(in the rows, 128 means zero)
Each row of numbers belongs to one of the nodes below and depends on some of the facts about them. Some rows are named. Which node is each other row?

Some facts about the nodes:
bemuk: ψ zuso
grepli: β pubunam, plobrum
mutru: χ dulo, plodogren; ψ fogrulol
zitis: χ fleplate, pizul; ψ brabren
klade: ψ fledon
stuplu: ψ bovas
stikis: χ drorutrun
brulupi: χ flabro; ψ fiduk
drupas: ψ nura
rafor: ψ skova
stipun: χ memuk; ψ kluvok
plobrum: χ treflur
griplifla: ψ drefe
tagre: χ bano, brivun; ψ ripam
nimi: β tizal
pagrer: χ lagrune; ψ gulor
pobregra: χ biris, klibros; ψ klibros; β beki
stonodim: χ zeka; ψ memasto
guga: β nuskam, sobros
klazu: β moklar, vakliso
pagis: ψ zeka; β kerom, sobros, lunaskal
musem: ψ kufo
klotru: χ fleplate, ruzas; ψ pizul
skadrufir: ψ zodram; β giklo
rofle: ψ plonadra
zodram: χ segeflel; ψ segeflel
trosu: χ sobros; ψ sobros
fiduk: ψ pludrasar; β mutor
sobros: χ trosu, pagis, memasto; ψ stonodim; β giklo
bovas: β griplifla
brabren: ψ fleplate
segeflel: χ zodram; ψ raplinin
veskim: χ bigres; β fleplate, stidun
moklar: ψ treflur; β giklo
venil: χ nimi, balodror, rital; β pubror
tasibo: β griplifla, giklo
studulan: χ drupas; ψ plalu
tizal: ψ pubror
ribras: χ lunaskal; ψ lunaskal
mubo: β nople
rital: χ venil; β skuplen
skisatro: β stozar
vakliso: χ kurin
nuskam: ψ lagrune; β griplifla
ripam: ψ bano
senis: ψ guga
stutredal: β bovas
fledon: χ klade
kerom: χ vaklal; ψ nople; β bigres
klibros: χ drefe; ψ drimute
trupo: ψ zukli
dulo: χ beklotus; ψ beklotus; β griplifla, giklo, memasto
vaklal: χ kerom
febrim: ψ tizal; β mubo
ruzas: χ fleplate; ψ klotru
trodros: ψ retre
skoba: χ stikis, drorutrun; β griplifla, nople
kufo: ψ senis; β pubunam, stuplu
lagrune: χ nuskam; ψ manu
retre: ψ studulan; β tasibo
storer: χ pubror; ψ febrim
zuso: χ zukli; ψ gistin
beki: β pubunam, griplifla
zoles: χ fladridir
tropemo: χ sedror, plobrum; ψ plobrum
manu: ψ pagrer
leklu: ψ lusi
kurin: χ mostis, vakliso
memasto: χ trosu; ψ trobres
biris: β stidun
brisku: ψ stipun; β griplifla, ripam
lunaskal: ψ gugron
stozar: ψ brivun
skova: χ seplok, setror; ψ stuplu
pubror: β stutredal, sedror
nugran: ψ skadrufir
bano: χ skisatro; ψ skisatro; β griplifla
kloklil: χ muba; ψ muba
skezu: χ memul
pludrasar: χ fiduk, flabro; ψ storer
sonuvos: ψ leklu
giklo: β griplifla
pubunam: ψ mutru; β nople
memuk: ψ brisku; β memasto
drazi: χ stipun
fleplate: β griplifla
gistin: χ trupo
skuplen: χ skezu; β griplifla
lusi: χ plonadra
kluvok: ψ drazi; β nuskam
klofin: χ klotru; ψ zitis
mostis: χ kurin; β tizal
balodror: β klofin
treflur: ψ tropemo
setror: χ rafor; ψ seplok
beplor: χ rofle; ψ sonuvos
gugron: β trosu, griplifla
zeka: β stidun
trobres: ψ pagis
tugitrum: χ venil, nimi, balodror; β griplifla
sedror: ψ moklar
brivun: χ stozar; ψ tagre; β kurin, pubunam, nople
raplinin: χ gretu; β nuskam, ripam, febrim, sobros
pizul: ψ klofin
seplok: χ bovas; ψ rafor; β pubunam, griplifla, mutor
beklotus: χ plodogren, fogrulol; ψ pubunam
drimute: χ griplifla, drefe; ψ griplifla; β griplifla, stuplu
gretu: χ zodram; ψ nugran; β stidun
nostir: χ bigres, veskim; β griplifla, memasto
nura: β griplifla
plalu: ψ drupas; β lunaskal
nople: ψ vaklal
drefe: ψ biris
fuplur: χ nimi, rital
zukli: χ gistin, zuso; ψ bemuk; β kurin, dulo, tizal
gulor: β memasto
plonadra: χ lusi, sonuvos; ψ beplor; β griplifla, giklo
renomok: β nura, klorugol
plodogren: ψ dulo
flabro: ψ brulupi
skosuk: β klorugol, moklar

Some nodes and their rows:
veskim: [ 91 116 140 110 119 133 100  99 119 162 116 180 123 133 114 130 125 100
 116 123 138 169  97 127 152 157 147 109 131 151 143 123 129 112 120]
giklo: [171 103 118 118  95  42 108 114  93 101  97 102  99  30 136 111 110 145
 135 161 128 133 118 113  37 160 109 158 142 154 152 118 134  74  95]
memuk: [111 123 131 148 113 139 135 127 128 155 128 155 131  99 116 114 147 133
 114 147 156 160 123 122 107 160 147 112 140 123 164 149 112 103 128]
febrim: [137 124 100 127 125 141  79 106 130 158 116 156  77 127 124 141 105 123
 126 115 129 134 169 128 148 150  84 126 141 116 135 145 137 130 108]
mubo: [148 116 121 164 147 162  96 146 134 165 105 164  59 149 123 129 113 123
 122 152 134 118 212 143 106 145  84 121 140 113 147 158 105 114 143]
raplinin: [135 135 113 119 118 114  78 100 129 148 111 163  92 106 113 145 102 126
 127 109 121 133 143 123 141 141  93 120 135 129 128 137 151 134  96]
guga: [118 127 117 125 144 130  97 110 123 153  91 149 104 104 129 145 114 133
 123 127 121 137 116 106 128 155 120 127 123 148 151 139 122 122 135]
kufo: [132 111 141 157 133 153 122 146 116 154 109 170  87 141 117 121 122 121
 129 144 136 130 155 121 101 136 121 115 152 123 148 135 108 107 138]
skisatro: [109 118  83 125 119 137 100  99 113 153 120 143 110 112 138 137 119 126
 130 107 140 140 137 124 150 159  96 137 149 112 134 128 119 128 105]
lagrune: [127 134 160 122 140 149 146 142 138 111 146 118 146 139 116 122 148 125
 126 130 141 125 122 130 118  97 139 115 144 112 139 117 133 139 140]
sonuvos: [ 97 140 107 116 136 151 121 136 132 128 142  86 168 147 144 151 137 136
 129 138 135 128 124 128 146 124 129 148 120 133 111 116 102 127 147]
stuplu: [132 132 118 115 140 139 119 122 148 120 138 104 135 150 129 123 127 142
 131 115 118 128 133 148 156 115 105 147 115 121 102 128 137 146 127]
storer: [133 140 132  96 133 144 105 122 146 115 140 107 136 144 107 142 124 132
 127 122 120 132 128 148 161  98 106 140 109 137  95 128 148 145 120]
tropemo: [137 130 140 121 165 123 114 137 146 111 131 104 132 122 138 133 138 133
 128 116 117 112 124 118 158 110 126 124 109 146 116 123 148 154 150]
stidun: [ 96 135 136 113 132 139 146 109 128 130 138 142 160 152 120 132 138 113
 126 102 129 141  82 119 182 128 158 117 121 129 115 117 141 149 130]
studulan: [133 137 142 122 136 125 154 129 138 106 123 137 136 156 129 125 120 125
 128 108  95  92 130 125 106 101 140 119  99 127 123 127 146 162 134]
rafor: [ 84 131 115 119 125 144 145 124 130 116 140 117 165 163 140 132 137 132
 128 125 127 113 137 141 110 131 152 141 104 125 125 104 104 149 139]
vaklal: [117 125 131 119 132 147 132 139 127 113 142 113 155 145 133 132 141 115
 128 121 119 110 126 136 117 116 141 121 111 125 122 126 126 155 135]
bigres: [104 137 129 108 124 147 122 126 140 118 157 110 160 150 123 132 150 133
 117 132 149 131 134 148 132 121 137 129 129 124 129 116 111 136 131]
drefe: [114 140 110  99 140 148 141 100 141 122 131  96 135 155 133 123 132 143
 124 112 122 126 120 147 152 109 106 157 114 119 132 125 112 145 119]
klofin: [140 154 132 120 144 131 117 145 135 121 124 110 137 133 126 151 117 135
 131 126 109 115 120 116 155 105 128 135 104 146  97 135 136 146 143]

Which node is each row?
No name comes twice in this set of rows, the named rows included.
[ 84 122 100 105 109 136 116  57 113 168 109 170 110 143 127 138 117 103
 116  87 128 156 105 123 191 156 115 122 140 122 154 122 119 125  91] | biris
[158 115 118 121 105  65 107 116 100 114 105 118 105  53 129 120 111 139
 134 152 123 139 121 115  63 158 111 147 142 145 153 124 134  89 103] | tasibo
[160 105 116 160 175 160  76 155 141 169  93 156  35 162 143 142 109 123
 124 165 124 109 225 146 118 145  77 128 128 121 147 161  81 101 154] | pubunam
[117 127 107 111 142 141 156  96 149 116 132 100 130 150 142 111 128 155
 126 100 120 118 132 138 154 125 110 155 115 109 132 119 115 148 119] | drupas
[142 112 132 165 136 171 118 165 122 163 103 170  79 145 120 125 112 125
 130 155 133 120 180 125  97 134 106 120 151 109 141 142 104 100 145] | brivun
[162  87 146 140 106  49 142 121  94 124 114 127  89  98 143  90 157  91
 122 172 148 166 110 145 109 159 143 127 153 144 166 141 118  60 111] | nuskam
[155 106 152 112 105  69  92 120 108 120 112 151  96 112 127 124 121 105
 127 154 122 152 123 142 111 141 128 128 134 168 131 119 133  82 106] | nostir
[150  99  90 119  89  46 105  93  74 119 115 122  85 112 165 133 117  89
 143 142 129 146 129 137 174 161 102 150 161 138 126 113 118  74  81] | fleplate
[114 114  92 122 119 144  90 102 119 159 126 140 103  96 131 142 120 125
 127 104 134 143 134 111 149 163  87 132 150 107 155 141 128 134 105] | pagis
[146 131 145 153 145 168 136 169 140 124 143 125 113 161 124 129 130 131
 132 145 142 103 183 141 104  96 117 125 141 106 124 133 111 126 156] | nople
[127 151 163 127 125 134 144 143 138 102 137 140 143 148 113 129 127 139
 131 127 125 113 127 125 114  92 145 119 128 132 112 115 139 130 139] | brulupi
[140 146 152 119 134 133 127 135 146 111 144 120 138 134 120 136 129 125
 126 119 118 116 125 137 134  98 131 120 115 130 114 128 146 145 132] | fuplur
[143 137 148 107 153 127 114 129 152 117 136 109 134 135 128 141 137 128
 122 125 117 113 122 127 160  97 123 116 107 142 123 132 147 151 143] | pagrer
[104 127 145 153 110 127 146 111 119 174 115 191 130 120 110 115 135 110
 115 123 137 179  80 113 148 155 165  99 135 138 149 148 137 114 123] | gretu

Now the same nodes, written a new way:
Known rows:
skadrufir: [163 126 153 124 134  91  73  65 101 134 100 113 171 141 138 123  97 129
 141 155 177 150 105 134 115 172 166  81 136 175 129 123 172 130]
sobros: [151  94 131 120 159 106  23  40 126 118  71  99 178 137 144 147  87 131
 168 175 182 128 107 105 121 145 208  78 138 196 136 114 167 152]
skoba: [134 127 159 108 158 143 131 108  90 127  91 139 108 141 149  84 110 131
  98 136 122 132 159  96 133 135 134 199 146  78 121 102 126 134]
drimute: [160 110 211 113  92 118 160 100  68 123 108 120 120 124 131  94 121 160
 106 164 102 126 139 131 130 148 133 182 105 109 101  90 139 139]
gulor: [107 120 127 110 141 122 128 119 149 158 124 126 161 165 124 125 144 127
 133 102 115 150  98 149 120 156 121 150 147 126 160 136 140 122]
pubunam: [105 148  53 136 169 151 169 156 118 114  43 106 141 157 139   5  70 108
 112 104 189 168 162  95 124 183 126 171 152  24 156  92 119 126]
renomok: [121 128 127 128 129 129 117 132 127 126 122 124 128 130 129 125 127 133
 129 125 128 133 126 128 133 132 129 127 129 127 133 123 130 126]
venil: [121 120 111 129 137 114 115 130 129  96 125 135 145 118 179 114 119 165
 118 100 112 143 119 143 102 118 125 102 127 118 144 115 132 147]
grepli: [106 131  97 127 143 136 127 138 125 122  97 124 128 134 127  82 102 128
 121 121 146 136 142 116 128 142 134 138 130 100 134 114 122 123]
skisatro: [115 141 118  99 110 127 110 137 176 174 129 138 115 155 121 104 133 118
 125 102 104 122 100 139 111 157 106 135 167 117 179 152 135 123]
retre: [121 127 128 133 128 131  93 113 125 107 100 110 137 114 126 138 111 136
 139 149 142 125 146 113 128 103 160 115 108 144 118 117 121 140]
nimi: [117 140 109 142 129 100 117 124 153 110 120 124 146 113 172 110 115 170
 108 109 130 140 113 154 106 108 118  93 133 108 136 136 128 137]
memasto: [153 139 125 145 124 124 150 143 135 126 136 117 143 149 132 150 153 102
 152 127 142 144 118 138 124 151 114 120 144 120 139 137 145 135]
plodogren: [121 124  95 169 137 153 136 132 123 141 176 139 131  84 128 126 110 155
 116 159 154 119 135 117 180  68 152  94 134 164  93 132  87 103]
zoles: [132 119 114 125 127 136 140 139 123 122 145 137 127 131 120 140 134 111
 140 123 121 124 133 127 118 130 126 120 117 140 128 128 127 133]
stidun: [ 67 133 143 140  91 132  71 197 134  96 128 104 117 124 123 153 167 186
 152  94  86 153 110 158 177 130 108 109 117 141 153 101 128 113]
leklu: [113 122 114 115 134 128 159 133 153 158 148 137 154 159 113 137 153 108
 132 100 111 141 107 151 105 144 110 143 134 128 150 148 129 123]
stikis: [128 128 114 131 124 131 139 137 132 126 143 133 126 127 118 138 134 115
 135 127 129 124 131 131 119 126 126 117 121 135 124 135 126 129]
trodros: [117  98  95 146 153 132 127 132 121 102 156 144 103  93 121 146 120 138
 130 151 140  95 135 115 155  98 141  99 113 143  84 127 116 122]
setror: [117 100  96 146 156 132 122 135 123 101 155 144  99  98 118 150 123 134
 132 153 141  95 139 114 153 100 140 101 116 141  82 129 121 121]
klibros: [130  95 119 135  84 132 159 125 137 107 122  98 136 100 101 129 115 142
 146 169 122  97 135 131 119 104 152 118  75 143 106 113 107 150]

Name these rows:
No name comes twice in this set of rows, the named rows included.
[103 136  68 134 146 151 143 136 125 101  83 119 127 114 114  77  77 110
 121 137 165 126 182  93 107 106 153 131  97  97 113 113  96 138] | nople
[145 153 131 147  97 153 152 144  82 145 169 139 158 123 125 108 118 126
 125 130 139 166 146 133 131 115 138 103 115 176 127 117 110 112] | beklotus
[113 138 114  99 114 122  90 125 179 176 118 131 123 158 123 103 126 121
 131 103 114 126  90 141 114 167 117 124 174 126 186 150 141 121] | pagis
[105 132  94  92 124 138 109 138 163 166 104 136 122 160 126  66 108 120
 123  89 113 130 105 127 113 172 118 144 165 106 192 129 131 123] | febrim
[133 136 216  98 152 120 136  85 119 176 112 141 126 169 149 131 162 137
  88 129  90 142 123 133 128 130 110 233 171  79 129 140 138 126] | bano
[110 130 132 128 125 129 110 139 125 121 116 121 125 129 131 122 131 145
 129 121 123 136 127 130 143 134 127 132 130 122 135 116 130 124] | stutredal
[131 107 109 137 165 125 140 124 123 102 137 129 108  63 119 162 105 125
 115 105 149  80 123 102 180 103 125 103  89 159  97 127 104 106] | ruzas
[146 158 227  83 117 123 113  91 141 194 114 148  83 155 155 110 151 145
  75 129  72 118 119 125 130 128 100 227 195  71 150 151 134 127] | bovas
[112 125 118 131 131 137  93 125 122  99  98 112 133 119 125 133 110 132
 144 144 141 129 153 110 126 108 159 117 105 140 119 110 121 140] | zukli
[143 133 130 141 130 120 122 134 127 124 107 103 155 151 145 126 138 128
 150 120 148 156 107 135 141 166 124 124 152 118 155 118 150 133] | guga
[115  99 118 123  93 113 193 124 175 169 139 106 160 147  95 112 144 137
 130 129 108 120  83 173 110 150 111 146 120 117 143 145 122 128] | drefe
[166 136 128 132 135 129 178 146 122 118 126 112 149 120 131 158 139  87
 141  73 138 131 110 121 144 157  97 128 110 139 155 125 128 126] | klofin

Now the same nodes, written a new way:
Some nodes and their rows:
nura: [141 109 113 116 125 125 137 117 135 136 121 126 151 121 120 175 128 122
 127 136 118 127 140 146 113 125 100 128 125 132 163 123 113 112 117 115]
plonadra: [162 124 121 115 124 128 106 121 111 125 121 127 150 153 123 153 130 123
 129 166 150 125 129 172 132 122 149 126 128 137 125 142 112 135 125 129]
dulo: [148 135 124 128 126 129 121 121 112 123 121 127 154 146 121 152 128 123
 128 150 152 125 128 180 110 122 154 126 128 125 125 142 113 133 156 121]
nostir: [135 131 134 116 125 126 116 120 112 123 121 126 172 148 123 160 128 122
 128 145 132 126 133 168 113 124 121 127 128 135 136 138 111 130  99 123]
skosuk: [160 114 131 115 125 125 112 119 128 126 121 127 135 129 122 161 129 123
 128 136 120 126 124 141  95 123 124 127 128 134 128 135 107 135  85 124]
kufo: [136 128 112 115 123 126 133 119 108 131 132 126 136 121 123 149 136 143
 129 114 127 128 126 127 137 122 170 127 134 126 124 143 111 117 106 117]
zeka: [111 110 136 112 124 126 125 113 142 137 130 137 157 171 120 132 128 124
 134 109 117 137 130 218 118 155  93 129 125 130 144 118 113 105  78 115]
gugron: [161 113 117 114 124 126 109 118 115 133 122 126 136 130 121 160 130 124
 128 136 121 127 125 152 118 123 138 127 129 133 132 137 108 121  92 116]
fladridir: [113 134 136 125 130 126 131 123 153 124 134 128 106 119 128 114 127 127
 128 113 120 129 124 104 117 125 110 129 128 124 118 121 113 130  90 137]
fuplur: [110 146 152 127 126 126 107 175 131 123 132 127 126 121 131 115 128 124
 129 127 122 128 124 113 152 132 100 128 127 123 119 129 142 123 131 146]
stipun: [113 133 131 136 129 129 107 133 116 123 126 129 117 129 133 102 127 125
 128 139 134 128 124 106 144 125 101 128 128 123 119 121 153 136 148 142]
stuplu: [125 111 111 125 124 125 177 118 117 141 126 126 140 117 121 154 128 125
 125 120 120 128 149 117 137 129 146 129 125 129 155 125 135 107 156 114]
bigres: [140 113 146 119 123 127 182 135 168 141 152 129  99 121 152 110 128 125
 124 110 118 125 125 128 107 125 145 127 124 126 117 127 143 158 118 124]
lunaskal: [166 112 134 126 123 136 178 143 159 147 150 131  98 120 124 105 128 137
 124 113 120 125 125 140 112 124 184 127 125 124 117 133 147 156 171 116]
trosu: [170 148 161 149 128 160 128 123 115 128 126 127 140 123 117  97 126 124
 125 120 162 125 126 106 179 121 166 128 129 138 129 145 140 113 162 113]
skezu: [111 143 141 133 131 127 119 139 119 123 129 128 129 124 146 105 127 124
 128 134 129 128 124 105 141 131 101 128 127 124 119 121 147 135 114 145]
vakliso: [182 161 118 140 154 123 115 124 137 123 122 128 154 121 120 132 128 122
 126 111 121 126 126 156 154 126 143 127 126 140 133 123 166 169 188 115]
flabro: [133 152 127 131 132 128 116 137 131 128 136 130  99 120 124 102 129 146
 128 122 138 129 122 105 124 124 154 128 133 124 117 129 113 133 131 138]
midror: [113 134 136 125 130 126 131 124 152 124 134 128 107 120 127 115 127 127
 127 114 120 129 123 104 117 126 110 129 128 125 119 122 113 130  89 136]
pagrer: [111 119 130 136 127 128 108 124 118 123 124 128 125 131 136 106 127 124
 128 136 122 128 124 106 143 132  99 128 127 123 121 119 156 134 145 139]
lagrune: [113 147 131 138 131 133 107 144 115 123 128 130 111 128 130 102 127 128
 128 139 146 128 123 106 146 125 121 128 129 124 118 125 149 137 152 143]

Name these rows:
No name comes twice in this set of rows, the named rows included.
[121 127 144 115 124 126 106 141 113 126 122 126 167 129 122 168 129 122
 129 142 124 126 140 180 152 124 125 127 126 126 143 146 112 109 116 117] | tugitrum
[119 129 127 115 123 125 134 120 108 123 123 126 179 136 139 156 130 123
 128 135 130 126 146 149 144 124 135 126 128 138 140 140 113 122  95 119] | skoba
[167 113 121 115 124 127 122 119 116 133 121 127 127 129 120 160 130 124
 127 134 121 126 125 159 102 123 145 127 127 129 129 137 109 130 114 116] | skadrufir
[136 116 118 115 124 126 107 120 109 124 122 126 162 144 124 150 130 124
 129 147 134 126 132 154 149 123 133 127 128 134 137 138 113 123 120 116] | drimute
[167 145 124 126 131 127 123 120 116 125 122 127 118 123 119 149 129 125
 128 126 144 127 124 162  89 122 175 127 130 124 119 143 108 130 134 120] | memuk
[155 111 123 114 123 125 122 118 116 134 125 126 129 142 123 159 130 123
 127 129 119 126 125 157 108 123 119 126 127 130 132 134 110 138  95 117] | guga
[164 114 122 115 132 125 132 121 125 136 123 127 137 119 121 157 128 124
 127 142 121 127 127 125 128 124 153 128 128 145 138 133 111 113  88 116] | stutredal
[170 111 111 139 145 127 203 122 170 153 124 127 121 115 116 150 125 125
 124 135 122 126 157 138 130 132 202 133 124 139 152 126 158 106 211 111] | griplifla
[153 111 118 115 124 126 125 118 115 135 123 126 135 128 122 160 130 124
 127 132 120 127 126 149 118 124 126 127 127 132 138 132 110 125 102 116] | kluvok
[156 115 133 115 125 125 113 121 131 125 122 127 133 130 123 159 129 122
 127 133 120 126 124 140  92 123 121 127 128 132 126 134 108 138  85 126] | klazu

